In the rows, 128 means zero.
Each row is followed by its class number. Each block has new classes, again numbered from 0 up, in any order.
[128 113 111 150 167  76 123 115 134 166 155 171  98  89 115 110 125 133
 118 126 125  81 113 119 143  99  88 163 137 123 153 120 104  99 102]
2
[117 108 116 116 122 141 105 163 123 106 161 144  91 130 159 127 115 160
 113 125 190 144 107 130 146 118 131 125 103 123  75 100 121 111 147]
2
[120 153 181 104  66  85 133 150 136 115 151 103 157 164 188 159 103 184
  78  77 187 143 138  99 187 159 186 120 110 136 165 111 177 180 141]
0
[127 155 179  95  88 102 143 158 143 118 160 104 160 152 204 156 106 154
  85  89 176 156 130 105 198 179 176 156 104 129 153 114 207 172 157]
3
[121 119 156 143 128  75 118 127 143 133 164 160 105  74 143 132 143 108
 107 105 168  83 123 102 148 123 124 170 115 121 152 129 126 132 118]
7
[119 157 157 150 165 105 137  84 123 131 109 109 128 165 148 140 130 152
 133 122 134 140 128 186 133 165  88 115 124 120 136 147 161 101  93]
8
[115 158 160 122 120  96 121 126 139 126 121 110 148 143 177 139 113 161
 112  90 150 147 117 147 181 166 141 129 109 108 124 135 168 144 137]
1
[145 110 144 119 151  78 113 120 130 147 157 171  81 115 150 114 123 124
 119 122 168  95 121 119 154 121  95 168 133 125 155 114 130 110 122]
4
[125 111 130 148 161 142 102 120 110 106 117 153  85 136 138 126 142 150
 144 139 190 140 108 162 116 119  95 100 126 118  61 135 100  71  94]
8
[120 119 110 125 144 142 105 153 125 113 154 126 102 131 145 123 128 165
 129 125 171 138 121 135 124 119 135 107 118 126  67 107 111 114 125]
2
[123  98 154 132  99  46 131 170 146 154 179 153 116 102 155 125 134 131
 109 103 184  63 134  63 160 113 149 150 127 124 142 120 123 159 125]
0
[132 115 139 143 152  76 129 144 133 162 156 163 110  94 135 113 131 131
 125 117 158  93 112 108 145 112  96 173 135 122 145 141 122 126 101]
3
[140 132 170 128 114 148 136 106 143 108  79 130 126 121 111 151 119 162
 101 113 124 144 120 105 119 158 176 117 127 133 139 126 170 152 124]
8
[149  98 134 140 154  85 115 129 132 164 127 153  99 102 128 110 132 117
 129 135 151  92 124 114 126 107  82 146 154 126 142 133 104 111  95]
9
[108 166 195  98  72  90 130 140 148 108 166 104 152 129 197 160 114 155
  79  83 186 145 150 121 182 175 190 145  90 129 175 108 187 176 166]
7
[149 128 145 124 126 123  97 147 118 114 137 132  93 143 154 111 129 149
 119 137 201 143 103 126 141 118 126 118 119 126  79 108 124 112 144]
10
[128 149 180 122  96 132 125 108 157  93  96 133 140  99 120 162 122 151
  87  96 121 139 126  77 132 163 193 131 109 126 166 129 188 176 141]
7
[131 110 147  89  73 115 106 197 141 116 182 145 107 132 204 141  95 145
 108 101 220 129 136 106 177 129 170 132 113 120  86  98 148 144 171]
4
[145 144 135 165 233 115 125  67 115 148  91 133 106 169 130 100 141 147
 170 147 123 128 120 189 114 166  28 108 142 104 106 169 156  49  87]
4
[133 104 116 148 173 132 101 133 117 127  99 143  86 130 142 116 138 132
 147 144 160 123 118 157 116 123  80 101 137 118  66 139 106  78 107]
9
[111 109 154 143 142  82 137 129 140 160 153 171 116  70 140 114 138 121
 109 107 152  79 118  72 156 113 140 184 122 131 148 119 131 121 110]
6
[141 133 151 114 110 126 119 113 144 120  89 135 136 104 124 136 127 153
 109 107 103 140 123  99 145 150 173 119 120 115 144 128 158 159 162]
1
[103 159 160 103  87 112 137 139 141 123 156 104 154 160 188 173  96 170
  77  91 157 162 128 135 171 147 151 142 112 126 165 110 183 165 149]
2
[117 119 146 128 136  77 113 131 140 158 158 168  98  93 148 126 133 119
 129 125 175  66 127 112 144 112 102 167 115 114 141 120 122 132 107]
5
[147 133 163 109 111 151 124 102 147 106  68 134 139 108 122 141 122 156
 100 110 103 155 105  92 142 161 170 123 121 120 157 132 169 162 155]
1
[128 115 158 157 161  80 117 108 141 155 149 162  95  67 129 107 148 111
 126 127 150  79 126  99 122 114 103 155 123 117 147 128 101 118 113]
7
[138 104 110 166 208 139 113 116 110 130 111 149  80 140 123  98 142 144
 167 164 150 134  96 161  96 124  43 111 130 107  64 163 102  61  95]
3
[142 145 146 149 159 149 114  67 138 112  56 144 125 119 102 129 122 155
 122 123  93 148  95 130 135 153 123 108 125 110 123 158 149 108 117]
1
[123  97 139 155 174  83 138 128 141 163 131 165 106  67 129 112 132 127
 133 121 147  83 116 100 116  97 106 149 139 126 140 133 117 110 103]
6
[132 164 156 145 176 110 120  92 126 121 107 132 120 169 157 138 127 158
 138 115 155 136 118 177 149 168  80 118 131 108 121 159 183  87 108]
4
[139 134 156  97  86 137 125 130 141 114 101 137 132 110 126 156 119 156
 102 107 140 126 131  94 138 153 182 132 109 126 148 115 178 179 148]
5
[141 174 162 139 176 104 125  88 121 129  92  96 130 178 151 127 131 163
 125 125 137 157 117 170 119 156  78  97 130 121 134 142 176 111 116]
10
[118 151 171 104  97  84 139 136 133 126 150 106 139 156 188 157 109 173
  97  85 175 149 147 147 172 165 150 128 107 129 151 114 182 152 129]
8
[123 109 131 114 124 133  98 149 124 121 137 154  87 134 164 129 120 166
 137 134 211 129 122 136 132 116 103 108 105 105  75 124 110 112 122]
5
[127 150 148 128 136 143 120  97 141 115  69 157 119 113 115 144 138 154
 133 129 106 118 118 109 135 158 127 117 113 118 141 137 169 138 122]
5
[130 148 178 118  62 131 128 138 164  95 119 127 147  84 138 168 116 151
  84  92 139 130 138  67 148 154 228 130 110 131 157 118 178 195 169]
7
[114 149 174 116  84  72 132 159 137 120 156  89 151 164 198 160 109 174
  96  82 194 126 142 117 170 162 178 122 108 133 145 109 183 180 141]
0
[122 168 144 175 231 125 134  69 118 126  91 121 125 160 126 120 158 155
 155 133 120 137 104 185 120 169  56 117 130 101 107 184 163  76  77]
3
[145 162 159 125 113 131 128 116 142 110  91 133 133 119 110 140 124 142
  95 111 114 142 112 101 148 138 164 127 127 138 131 121 182 162 146]
10
[148 130 169 126  97 128 128 111 145 101  99 123 132 139 135 152 117 178
  89 110 147 132 122  70 144 158 192 108 118 132 156 122 174 167 137]
0
[128 149 164 149 149 106 126  96 121 127 116  96 131 184 177 136 128 186
 120 117 164 134 130 136 132 163 111  94 118 120 139 143 153 118 106]
0
[129 152 175 132 101 132 125 115 155  89 104 128 135  90 116 160 134 141
  94  97 125 126 128  81 130 163 203 133 109 129 145 127 182 178 148]
7
[140 149 187 116  77 138 128 121 163  93 109 118 147  86 133 171 120 141
  79  89 135 140 135  74 139 163 224 125 111 135 161 115 185 197 158]
7
[161 149 148 122 113 131 131 124 140 116  81 131 142 120 106 131 118 145
 102 117 108 143 114  97 142 147 165 113 134 135 131 127 181 143 150]
10
[117 121 150 154 143  62 117 123 144 152 157 163 108  63 131 123 145 104
 117 111 150  69 130 103 139 117 122 168 127 120 152 128 112 125 110]
7
[125 102 134 112  92 121 103 181 135 119 150 140  85 128 181 132 114 147
 115 121 200 132 131 113 165 121 141 132 110 125  77 107 126 138 148]
9
[130 102 154 108  61  96 113 203 137 107 189 123 112 134 196 138 105 181
  97  93 252 117 133  84 177 120 208 116 103 125  86  94 127 173 161]
0
[140 121 152 126  99 112 139 129 150 120  99 127 136 116 125 152 124 161
 100 100 123 119 137  75 144 150 187 107 126 134 150 121 170 175 136]
0
[143 130 150 158 165 164 137  75 141 115  76 146 126  96 102 133 126 166
 117 127 127 138 110 103 122 133 163 119 130 129 129 138 157 112 112]
6
[131 102  92 157 186 150 101 119 101 124 122 146  82 145 117  98 136 156
 150 158 144 136  97 152  95 118  62 106 122 117  62 136  91  51 107]
2
[143 135 144 129 139 137 118  96 148 118  71 138 132 106 112 129 120 154
 119 117  96 139 112 105 134 149 152 110 126 112 127 141 151 137 136]
1
[139 153 163 106 121 101 137 115 131 128 134 115 133 177 178 147 103 163
 104  96 157 160 134 158 176 171 109 134 123 118 154 138 196 130 136]
4
[128 101 161  85  42 143 124 195 137  98 179 140 123 102 193 147  77 170
  78 100 245 157 118  85 174 102 225 144  97 144 127  82 141 169 189]
6
[135 135 163 116 114 141 140 108 146  94  77 146 131 108 112 161 133 155
  96 101 124 143 121 110 150 164 185 119 127 127 144 124 183 149 129]
8
[125 116 129 159 154 134  97 122 124 109 131 139  83 108 146 127 141 148
 140 135 192 126 120 168 108 122 101  94 115 111  79 145  92  85 119]
7
[134  95 130 146 152 122  99 131 113 118 129 142  77 149 160 111 134 180
 135 135 204 122 116 124 120 124 102  87 113 117  80 130  95  88 111]
0
[124 117 161  97  59  62 115 161 150 144 183 146 122  91 177 142  98 138
  78  79 178 113 122  76 195 106 172 189 112 124 167  98 131 195 154]
1
[136 138 140 126 118 135 130 125 145 113  78 137 134 111 116 148 114 138
 107 111  99 132 130  99 153 147 168 129 133 134 123 126 180 150 136]
9
[140 129 165 138 125 170 148  93 145 109  85 137 132  97 120 150 118 161
  96 117 126 147 114  90 127 143 181 129 116 135 146 136 180 143 144]
6
[116 146 166 137 131  75 131 118 126 140 131 100 142 185 171 130 116 193
 113 105 167 122 136 137 142 169 123 111 115 117 152 143 164 124 108]
0
[123 108 133 166 164  59 117 119 128 158 151 157  99 113 130 106 146 136
 129 124 167  66 121 100 144 112 100 142 137 124 121 132  96 102  76]
0
[125 160 169 147 154 107 128  84 129 124 115 105 132 141 158 136 128 158
 113 108 147 141 129 172 135 184 110 124 103 116 153 149 171 107 117]
7
[148 132 169  84  65 141 129 146 155 101 110 136 132 125 156 169 109 149
  83  88 130 149 133  68 167 169 200 141 121 135 156 108 212 191 172]
4
[116 111 114 121 124 135 110 160 128 118 154 142  96 126 150 128 107 165
 113 120 167 139 111 126 137 111 127 122 112 124  83 106 113 118 136]
2
[127 109 137 134 157  79 115 115 129 165 152 171  89  98 127 113 140 126
 135 133 169  78 124 109 129  96  76 169 128 109 139 125 102 125  90]
5
[141 131 152 133 148  58 110 133 132 156 144 149 102 110 135 108 142 124
 115 122 160  86 116 107 131 110 104 157 136 128 148 117 131 128 116]
10
[124 115 163 104  90  87 117 139 146 138 161 153 115  96 171 135 124 122
  90 100 162 117 113  83 181 116 138 173 114 116 162 115 126 168 147]
1
[121 103 150 113 105  54 140 157 145 154 176 156 112  86 142 134 132 109
 100  94 162  83 138 103 165 123 147 177 126 130 149 106 137 154 115]
8
[124  92 140 104  95 119 121 189 136 110 159 137  98 117 166 133 110 145
 118 115 215 137 125 135 149 127 160 115 111 125  69 100 123 135 144]
8
[125 137 134 130 127 144 120 114 141 103  68 147 127 114 111 157 124 141
 109 117 109 138 126 120 137 138 143 122 138 136 127 139 168 136 115]
9
[141 151 140 126 153 150 117  93 135  93  70 149 129 131 105 152 140 141
 126 111 100 133 118 131 125 161 141 111 143 121 135 146 185 122 123]
4
[148 122 134 117 110 119  98 164 117 111 147 140  96 144 168 118 125 150
 116 130 213 145 108 129 156 111 123 114 116 119  76 112 125 109 152]
10
[134 106 132 176 205  73 116  86 117 152 119 161  84 129 111  91 154 131
 152 150 139  78 106 124 112 122  47 125 134 120 134 146 100  74  75]
0
[128 103 119 131 125 109  95 155 131 136 145 139  87 121 157 102 110 157
 141 127 172 132 112 133 155 116 117 118 111 105  64 122  89 115 138]
1
[126 117 122 147 180 153 104 134 119 110 113 168  83 136 142 114 121 133
 155 139 175 134  96 172 129 117  67 100 138 105  47 151 110  63 115]
4

Next block: new classes, numbered from 0 again.
[125 115 123 137 136 134 122 130 126 115 135 150 118 103 122 134 122 130
  85 138 127 142 114 133 144 124 143 131 102  96 113  99 126 116 114]
12
[126 126 110 119 137 136 165 140 143 127 147 109 110 127 126 124 141 136
 111 127 129 125 141 117 123 111 140 104 121 124 111 160 143 186 139]
4
[134  88 156 116 125 102  98  96 136  80 102 141 120  99 110 129 116 120
 137 121 152  99  88 141 103  79 127 146 112 166  91 112 123 118 134]
12
[110 112 135 168 104 155 145 141  76 179 130 114 105 135 143 101 107 143
  79 115 131 130  93  73 164 130 140 107 114  86 131 112 130 132 104]
0
[144 153 136 125 131 116 124 140 160 159 147 148 147 126 142 143 139 117
 132 136 146 119 136 127 130 149 104 146 146 119 138 151 116 124 125]
1
[113 140 157 115 128 113 125 132 104 144 117 120 111 138 132 121 139 126
 137 116 118 155 164  84 119 132 129 141 143 170 122 135 137 137 132]
7
[124 142 134 122 136 117  96 130 130 149 138 152 138 123 141 128 137 121
 140 121 125 138 124 139 121 156 126 145 129 126 133 150 112 114 127]
6
[133 139 129 160  97 161 136 129 100 126 107 178 103 135  84 158 111 102
  64 150 106 156 115 101 163 142 142 139 120  94 112 133 151 153 114]
6
[128 157 143 125 126 124 108 146 117 152 133 132 130 128 136 134 124 133
 138 122 120 109 122 117 122 135 116 125 145 109 131 163 128 134 114]
8
[126 136 138 124 143 109 139 147 136 170 122 133 138 111 145 114 138 126
 130 127 128 115 143 108 134 148 111 151 141 103 118 148 119 144 115]
0
[108 125 137 125 143 116 123 157 136 191 145 133 135 116 136 132 141 121
 162 136 135 119 140 119 128 137 113  91 121 131 121 155 112 161 116]
4
[124 129 129 133 118 121 114 143 124 113 118 147 136 110 132 115 140 122
 143 138 143 116 122 123 144 129 129 126 139 104 117 151 126 155 131]
12
[141 132 108 116 139 139 147 127 137 128 143 116 132 139 133 135 150 143
  74 146 137 137 124  87 112 111 140 130 132 115 132 134 146 184 144]
9
[130 167 141 123 137 102 118 125 122 119 127 186 138 117 156 145 128 116
 113 124 112 148 115 174 110 147 110 154 113 110 133  85 133 123 145]
7
[141 119 137 140 125 107 123 135 136 169  96 120 141  81 123 129 120 107
 129 137 124 141 104  87 142 124 120 162 139 136 116 124 127 158 122]
11
[126 124 142 122 120 117 152 116 124 151 113  83 135 114 122 100  90 130
 125 124 149 123 122 113 118 132 124 146 155 131 141 151 126 138 138]
3
[147  72 104 164 121  95 123 104 160 135 122 157  93  68 149  95 124 126
  91 138 131 161 108 138 191 137 141  70 115 120  87  97 127  65  76]
11
[124 138 138 120 159  99 129 130 132 164 117 119 146 120 151 114 111 116
 136 107 121 114 137 132 125 156 126 158 131 112 142  99 126 108 113]
0
[140 101  68 129 151 125 164 130 154  87 137 150 118 152 135 116 183 130
  99 133 125 131  79 124 113 103 147 160 140 146 108 150 142 187 153]
9
[134 143 170 121 132 141 145 148 115 156 149  82 154 126 130 141  99 137
  68 128 138 112 145 113 120 142 159 140 163 106 149 177 132 140 142]
4
[123 117 155 128 130 116 160 125 109 147 106 111 131 115 121 110 118 120
 105 105 155 147 140 124 120 122 135 119 122 150 106 148 125 131 138]
7
[127 149 101  98 140 137 139 126 149  99 141 146 135 156 122 142 173 133
 137 127 126 118 106 130 127 127 141 134 127 130 129 136 131 134 139]
2
[130 119 134 129 126 129 122 131 133 115 131 140 127 106 126 125 138 128
 112 136 149 125 118 122 148 126 134 120 123 107 111 133 120 122 121]
12
[139 153  86 107 149  82 121 132 187 101 133 138 123 135 133  89 133 152
 159 111 154 108 110 143 132 124 124 128 137 108 164 172 104 148 104]
2
[136 115 128 142 121 132 109 120 106 132 141 132 105 130 146 125 114 141
 115 110 109 117 121 135 134 119 137 103 113 118 105 118 132  79  98]
8
[121 131 152 131 124 120 131 130  96 153 129 100 116 130 122 122 115 126
 130 113 131 134 131 117 122 102 128 121 133 151 116 151 137 147 133]
8
[143 142 109 119 131 129 167 126 132 120 129 109 130 137 135 123 145 122
 112 136 142 120 135 120 126 113 124 130 126 115 121 138 140 164 128]
0
[129 134 128 136 123 131 129 136 105 147 144 146 121 139 163 129 147 130
 141 111 103 121 142 121 134 151 149 157 156 130 136 128 143 106 150]
8
[111  96 137 130 125 110 135 127 131 154 107  82 122 120 146  86 110 146
 124 119 124 132 102 104 131 129 132 126 136 125 133 130 123 123 118]
0
[155 159 120 130 131 125 155 112 137  99 137 136 125 139 109 144 148 111
 129 127 146 120 124 125 116 104 138 145 123 118 106 129 139 141 130]
11
[142  67 166 158 115  98 143 118 118 104 113 145 125 121 126 144 106 119
 105 143 120 143 109 174 122  73 130 195 127 144 110 127 111 130 157]
12
[130 108 144 130 113 120 157 125 121 141 104 107 129 110 129 108 123 125
  99 125 148 154 144 115 131 123 139 124 133 147 123 138 132 139 151]
7
[162  56  90 171  75 112 137 102 106  97  58 148 122  46 110 130  52 123
 110 146 134 148 174 127 113  86 162 122  95 138 148  72 140 146 179]
11
[130 127 145 122 131 119 126 129 126 157 107  92 138 110 134 119 102 134
 124 117 121 126 111 114 111 138 131 137 144 132 134 148 132 123 130]
8
[152 155 126 122 157 120 163 131 165 103 154 111 120 130 130  91 126 163
  36 110 131 162  98 125 135 110 138 133 129  70 132 145 120 140 121]
5
[108 176 119 105 156 137  82 159 139 117 151 159 156 144 120 152 175 120
 131 131 118 142 109 146  89 126 130 139 115 132 142 143 124 167 154]
6
[110 154 108 163 130 170 134 175 123 140 121 175 154 138 111 102 173  82
 175  86 145  79  81 138 175 136  87 159 150 130 139 133 107 177 168]
5
[126 158 123 121 138 107 123 143 130 137 129 153 139 129 167 114 141 130
 126 117 125 146 142 134 130 159 126 105 129 106 145 127 128 118 122]
7
[135 132 103 120 123 130 165 121 130 114 148 131 119 154 128 121 144 127
 117 134 145 124 117 126 123 105 138 120 136 122 125 145 139 148 134]
3
[141 128 108 114 131 131 151 117 150 102 132 115 124 134 133 122 149 143
 120 123 130 129 117 135 137 107 123 134 124 138 123 145 126 145 139]
2
[ 82 122 145 125 159  89 110 164 127 175 152  87 175 166 175  89 139 137
 137 131 113 193  81 131 137 145 168 139 156 155 186 101 140 136 142]
10
[128 125 130 103 134 110 115 152 126 150 121 101 153 100 110 131  94 104
 110 114 134 142 117 113 154 134 134 132 143 133 123 158 125 135 118]
1
[138 130  95 119 139 128 141 127 139  99 150 133 124 150 127 127 148 133
 105 132 140 116 121 126 125 105 134 114 131 109 118 146 139 169 130]
9
[144 120 132 143 124 100 116 126 110 114 117 162 124 131 123 120  88 135
 129 125 131 134 126 117 126 111 130 147 107 121 115 116 123 131  94]
10
[114 134 131 144 128 132 132 132 103 173 136 114 132 139 122 124 131  99
 153 113 166 120 129 116 122 121 116 120 130 185 130 137 132 148 133]
1
[126 139 118 104 128 117 111 141 132 131 137 158 132 100 129 133 135 125
 126 121 134 128 147 129 129 149 129 128 138 114 123 199 120 148 131]
6
[ 98 135 132 122 168 115 157 130 135 207 126  88 123 125 146 107 142 134
 166 124 132 168 120  65 100 142  91 183 121 203 147 115 132 193 122]
10
[113 104 139 147 134 128 136 139 110 145 110 118 130 111 129 118 130 121
 110 132 137 139 118 107 123 110 142 147 129 149 127 124 138 169 141]
12
[130 108 129 121 144 110 100 117 158 132 145 151 113 119 139 118 145 139
 113 118 113 147  96 143 121 130 139 150 109 121  97 136 113  98 113]
6
[124 145 127 121 133 126 107 146 144 150 145 129 133 129 154 112 151 136
 134 125 131 114 133 127 133 151 121 146 146 115 136 137 119 108 109]
7
[113 117 143 145 127 136 156 125  88 170 129 111 126 152 113 115 125 106
 143 113 144 131 135 105 126 111 141 152 135 165 127 109 133 138 149]
3
[118 127 126 138 138 119 126 134  94 159 158 142 138 151 138 114 135 121
 156 119 135 114 121 145 114 135 143 158 137 125 117 128 114  97 123]
3
[125 102 130 142 115 115 154 118 107 138 106  96 117  88 123 113  86 133
  78 155 136 151 125 124 110 126 150  94 135 150 117 156 151 176 136]
4
[158 139 103 125 122 138 155 119 161  88 143 113 120 147 129 129 136 133
  97 128 141 119 130 134 115  99 126 127 127 125 116 151 144 145 132]
1
[119 109 157 132 134 127 127 140 134 147  88  76 155  95 116 100  97 140
  91 134 138 120 103 100 119 137 150 142 145  96 114 159 130 145 114]
12
[141 141 143 119 136 111 124 136 151 143 132 145 146 101 118 149 134 119
 136 127 145 116 143 114 129 133 128 129 136 113 126 147 112 113 122]
11
[138 161 113 124 126 144 135 126 138 112 129 109 115 146 133 119 161 130
 148 144 140 104 117  92 121 107 107 140 128 108 106 148 145 191 102]
12
[159 188 159 120 107 157 129 111 121  90  93 185 154 124  97 167 105 107
  68 137 157 157 164  83 172 167 116   4  90  52 133  67 131 110 143]
9
[132 119 136 124 135 102 128 127 132 148 137 124 120 102 144 107 117 142
  99 118 141 146 115 146 124 117 119 130 108 113 107 136 109 115 107]
7
[124 177 104 109 144 111 179 121 153  98  94 124 142 109 153  68 155 109
 169  87 171 120 108 144 149 170  83  38 119 106 103 164 124 154 137]
0
[147 134  87 132 136 141 151 141 174 112 147 115 129 136 132 126 139 137
  88 135 142 121 136 137 121 112 125 111 128 117 134 160 137 148 120]
1
[117 136 120 101 126 118 124 144 138 154 134 142 135 119 120 135 131 122
 132 146 127 123 102  97 128 134 123 148 151 117 142 143 128 156 126]
3
[124 114 137 122 125 118 137 119 126 156 110  99 141 111 124  95 101 139
 113 120 135 122 103 107 113 135 139 139 153 118 139 148 128 134 129]
5
[129 111 148 140 122 110 136 129 118 130 110 120 144 132 126 111 109 127
 135 131 143 145 131 116 129 114 129 144 133 160 129 131 131 151 134]
10
[127 114 158 150 118 117 142 113 115 129 103 117 122 111 126 108 119 110
 106 134 155 140 128 115 148 113 142 132 138 147 121 110 149 157 146]
12
[111 118  74 112 158 117  99 139 118 141 171 170 108 129 116 105 152 139
 124 112 120 115  79 108 121 135 179 166 125 106 113 114 126 108  90]
5
[143 136 111 110 122 141 156 118 140  90 125 130 130 157 126 133 157 133
 128 116 130 114 106 121 137 109 132 130 127 131 119 147 133 147 143]
2
[128 113 131 106 126 118 130 120 136 114 144 107 120 113 124 112 107 157
 110 105 125 124 138 145 157 114 148 126 122  94 114 144 120 109 127]
2
[141  91 102 132 137 109 154 121 157  97 139 112 126 157 178  83 149 153
 167 109 128 120 149 146 127 124 124 118 141 159 119 167 124 104 112]
10
[140 125 124 122 119 114 159 149 128 137 114 153 140 116 136 138 123 117
 116 133 118 111 139 118 149 147 123 166 153  87 133 165 122 144 131]
0
[124 126 140 135 144 120 138 125 109 157 124 115 131 127 117 118 123 125
 103 128 153 144 139  94 118 111 130 113 120 135 116 124 135 181 138]
9
[119 139 116 125 140 127 126 140 113 121 141 147 135 139 140 110 144 123
 190  95 127  90 156 148 113 144 113 149 148 140 118 157 106 104 142]
3
[145 161 122 140 118 137 149 115 108 128 143 127 102 146 129 134 140 119
 131 133 139 132 133 127 131 116 111 110 124 134 114 139 142 143 119]
8
[136 126 148 117 131 117 132 137 146 132 108  94 141 115 135 106 115 139
  97 114 125 141 125 115 128 142 133 162 152 126 139 146 117 112 131]
7
[144 139 103 130 124 125 145 118 158 122 146 130 122 143 135 125 147 128
 124 138 151 136 130 130 115 116 130 119 120 131 128 126 139 141 136]
1
[134 150 110 123  98 145 175  96 116 127 123 125 129 130 134 133 134 136
 100 156 149 131 128 121 135 143 143 100 132 106 135 135 164 165 147]
2
[127 131 154 105 123 104  92 112 129 164 104 104 149 100 145 107 110 122
 149 113 136 130  82 114 112 148 121 147 134 132 119 156 122 135 125]
6
[149 136 152 102 132 117 143 132 172 141 134 124 139  80 148 145 129 131
 105 148 124 101 175 135 122 139 114 140 156 111 110 169 143 171 150]
4
[138 151 147 115 126 124 111 149 124 142 141 101 133 133 123 120 132 133
 155 117 119 108 167 117 133 120 137 151 154 106 109 165 130 133 128]
8
[118 110 128 182 117 130 126 141 162 118 120 136 108 160 152  77 143 158
 100 126  95 166  57 151 157 124 140  65 116  83 124 101 127  97 122]
8
[125 116 116 146 124 122  97 142 131 153 155 165 124 125 127 139 123 125
 111 142 138 127 119 135 133 131 135 116 120 123 129 120 120  97 103]
1
